Below are the code and all the weights of a small trained network. Each question names an input and a target symbol and asks about switching units off, where a switched-off unit gives its printed mean instead of its output.

import numpy as np


def w(rows, s, z=0):
    codes = np.array(rows[::2]) - 128.0
    scale = np.full(codes.shape[1], s)
    scale[-1] = z or s
    return codes * scale


def norm(h):
    return h / np.sqrt((h * h).mean(-1, keepdims=True) + 1e-5)


def f(y):
    return np.maximum(y, 0)


def softmax(a):
    e = np.exp(a - a.max(-1, keepdims=True))
    return e / e.sum(-1, keepdims=True)


def log_softmax(a):
    a = a - a.max(-1, keepdims=True)
    return a - np.log(np.exp(a).sum(-1, keepdims=True))


def net(x, mask):
    ids = ['δεζημξπτφψ'.index(c) for c in x.split()]
    T = len(ids)
    res = E[ids] + P[:T]
    r = norm(res)
    for j in range(2):
        rows = slice(3 * j, 3 * j + 3)
        q, k, v = (r @ M[0][rows].T for M in (Q, K, V))
        z = softmax(np.where(np.tri(T) > 0, q @ k.T / 3**0.5, -1e9)) @ v
        o = O[0][rows]
        res = res + np.where(mask[j], z, o[:, -1]) @ o[:, :-1]
    y = f(norm(res) @ A[0][:, :-1].T + A[0][:, -1])
    res = res + np.where(mask[2:6], y, B[0][:, -1]) @ B[0][:, :-1]
    return log_softmax(norm(res)[-1] @ U[:, :-1].T + U[:, -1])


Q, K, V, O, A, B = {}, {}, {}, {}, {}, {}
E = w([
[210,184,73,90,141,227,144,147,111,77,131,101],'δ',
[183,204,209,137,170,134,139,197,186,200,212,81],'ε',
[41,184,68,30,42,105,165,186,170,103,175,57],'ζ',
[117,109,30,192,122,171,198,51,203,178,154,92],'η',
[112,50,182,85,214,102,176,99,117,80,127,48],'μ',
[216,128,54,104,110,47,11,60,130,114,192,101],'ξ',
[61,168,171,201,95,166,75,95,55,94,198,76],'π',
[130,124,123,28,108,143,129,87,71,253,118,158],'τ',
[134,81,159,91,101,175,121,121,244,69,185,231],'φ',
[76,157,83,129,209,21,176,150,105,126,209,187],'ψ',
],0.0044)
P = w([
[166,76,151,182,62,66,173,170,101,130,64,109],'0',
[123,110,106,115,147,164,109,107,116,145,158,102],'1',
[129,107,104,97,150,161,112,94,123,139,165,99],'2',
[105,134,123,101,158,154,125,68,133,144,172,95],'3',
[125,165,120,109,168,155,136,42,117,127,181,92],'4',
[97,194,147,77,167,136,128,1,153,123,171,80],'5',
],0.0029)
Q[0] = w([
[137,79,141,195,90,86,47,196,94,130,13,187],'h1',
[148,59,168,59,125,177,125,102,181,44,216,245],'h1',
[160,79,139,211,103,146,142,215,183,158,40,188],'h1',
[146,58,106,170,105,128,113,228,120,120,12,185],'h2',
[77,88,190,219,89,133,87,185,149,109,54,172],'h2',
[130,161,117,175,115,97,99,188,3,161,41,87],'h2',
],0.0042)
K[0] = w([
[114,166,101,80,207,208,90,87,150,178,233,138],'h1',
[109,171,112,163,141,81,155,149,98,183,77,10],'h1',
[86,149,59,69,189,166,20,74,47,133,221,106],'h1',
[44,150,149,87,162,216,50,76,152,126,225,87],'h2',
[85,180,66,95,237,183,99,96,123,164,203,140],'h2',
[117,85,125,84,141,181,118,110,253,94,203,183],'h2',
],0.0044)
V[0] = w([
[124,156,243,150,192,88,114,162,55,134,194,60],'h1',
[31,253,92,121,52,144,143,161,138,133,107,82],'h1',
[80,100,27,197,147,116,115,32,87,138,131,87],'h1',
[205,187,112,163,89,116,13,131,131,110,181,131],'h2',
[213,120,113,64,105,228,129,141,79,149,75,57],'h2',
[120,97,152,198,79,210,168,121,140,16,205,49],'h2',
],0.0033)
O[0] = w([
[133,172,196,132,214,63,102,185,114,150,87,70,189],'h1',
[56,201,69,94,87,148,130,194,137,164,153,72,70],'h1',
[103,111,40,202,138,73,122,43,100,156,71,85,199],'h1',
[201,181,102,152,101,91,1,119,149,126,158,119,89],'h2',
[199,134,183,93,49,174,136,91,105,157,46,74,131],'h2',
[101,119,146,198,118,136,131,154,216,62,46,83,253],'h2',
],0.004,0.0021)
A[0] = w([
[135,124,143,112,132,144,116,138,143,119,146,152,133],'n1',
[144,139,165,130,63,151,109,116,152,129,70,118,59],'n2',
[72,178,104,179,164,87,50,161,187,134,1,103,4],'n3',
[188,171,165,126,47,172,134,106,149,100,49,100,44],'n4',
],0.0044,0.0017)
B[0] = w([
[118,170,158,167,90,109,89,127,128,159,127,144,170],'n1',
[82,189,120,105,171,162,170,154,72,95,138,192,148],'n2',
[71,123,202,140,55,225,109,62,2,110,213,216,254],'n3',
[150,160,44,176,239,95,137,177,73,86,93,207,169],'n4',
],0.0037,0.0026)
U = w([
[213,195,52,137,196,206,142,191,88,51,53,153,59],'δ',
[198,199,226,158,179,134,107,227,217,240,152,63,169],'ε',
[61,153,52,34,33,118,147,229,194,111,142,38,174],'ζ',
[117,73,23,243,96,153,204,77,191,187,112,93,133],'η',
[113,19,212,98,223,102,159,118,135,86,39,45,93],'μ',
[230,114,78,134,94,17,2,82,152,137,137,86,226],'ξ',
[44,150,200,227,77,172,56,132,42,114,150,101,129],'π',
[151,104,158,36,73,161,153,94,27,250,138,180,89],'τ',
[139,58,170,118,94,187,100,143,234,61,185,246,205],'φ',
[60,153,69,143,233,28,162,186,83,148,206,217,2],'ψ',
],0.0037,0.00097)

Each question gives the input, a string of symbols that net reads in full, and the target symbol t.
The units are the heads (3 rows each of Q, K, V and O) and the neurons (one row each of A and B). Each row of codes is followed by its name. A weight is (code - 128) times the scale printed after its matrix; where a second scale follows, it is the last column's (O, A, B and U).
mask holds one flag per unit, heads first, then neurons. A switched-off unit (its flag False) gives its mean, the last column of its rows in O or B, instead of its output. The means were averaged over made-up inputs and are rounded, as every weight is.
A unit's drop is (log p(t) with every unit on - log p(t) with that unit switched off) / (log p(t) with every unit on - log p(t) with every unit switched off).
The circuit of an input: a set's keep is (log p(t) with only the set's units on - log p(t) with every unit switched off) / (log p(t) with every unit on - log p(t) with every unit switched off). Starting from all 6 units, units are removed one at a time, each time the one whose removal leaves the highest keep (on an exact tie, the one counted first), for as long as the keep stays at least 0.8.
units of the circuit, in order: the units of the circuit, biggest drop first
most important unit: the unit with the biggest drop
top k neurons: the k neurons with the biggest drops, biggest first
which heads matter: for each layer, one digit per head in row order, 1 if its drop is at least 0.15 and else 0, layers parted by /
drop of u: that unit's drop, to one decimal
input ψ π π φ, target ψ: units of the circuit, in order -> h2
input τ δ ξ ε ζ μ, target τ: which heads matter -> 01
input π τ δ μ η, target π: units of the circuit, in order -> n3, h1, h2
input ψ ε μ ξ, target ψ: which heads matter -> 01
input ζ τ δ, target ζ: which heads matter -> 10
input ξ η ξ τ, target ξ: which heads matter -> 01
input φ ε φ ξ ε, target φ: which heads matter -> 10
input η ξ π τ ψ, target η: which heads matter -> 10
input π ξ ψ μ φ ζ, target π: units of the circuit, in order -> n3, h2, h1
input μ φ ψ ψ ξ, target μ: units of the circuit, in order -> h2, h1
input φ η η μ ζ, target φ: which heads matter -> 10
input ζ τ ξ, target ζ: which heads matter -> 10
input π ξ η ψ η, target π: which heads matter -> 11
input μ π ε π τ, target μ: most important unit -> h1
input δ ε δ ξ, target δ: top 2 neurons -> n4, n2
input ξ ξ φ δ π, target ξ: units of the circuit, in order -> h2, n3
input δ τ ξ φ, target δ: units of the circuit, in order -> h2, n4
input δ η π π π, target δ: units of the circuit, in order -> h2, n4, n2
input π δ π ε τ φ, target π: units of the circuit, in order -> h1, n3, h2
input π δ ξ τ, target π: most important unit -> h2
input π π μ, target π: units of the circuit, in order -> n3, h2, h1
input δ φ ε μ μ, target δ: top 2 neurons -> n4, n2
input ξ φ η μ, target ξ: drop of h2 -> 0.7
input φ ψ η, target φ: drop of h1 -> 1.0
input ε π τ, target ε: drop of h1 -> 0.7
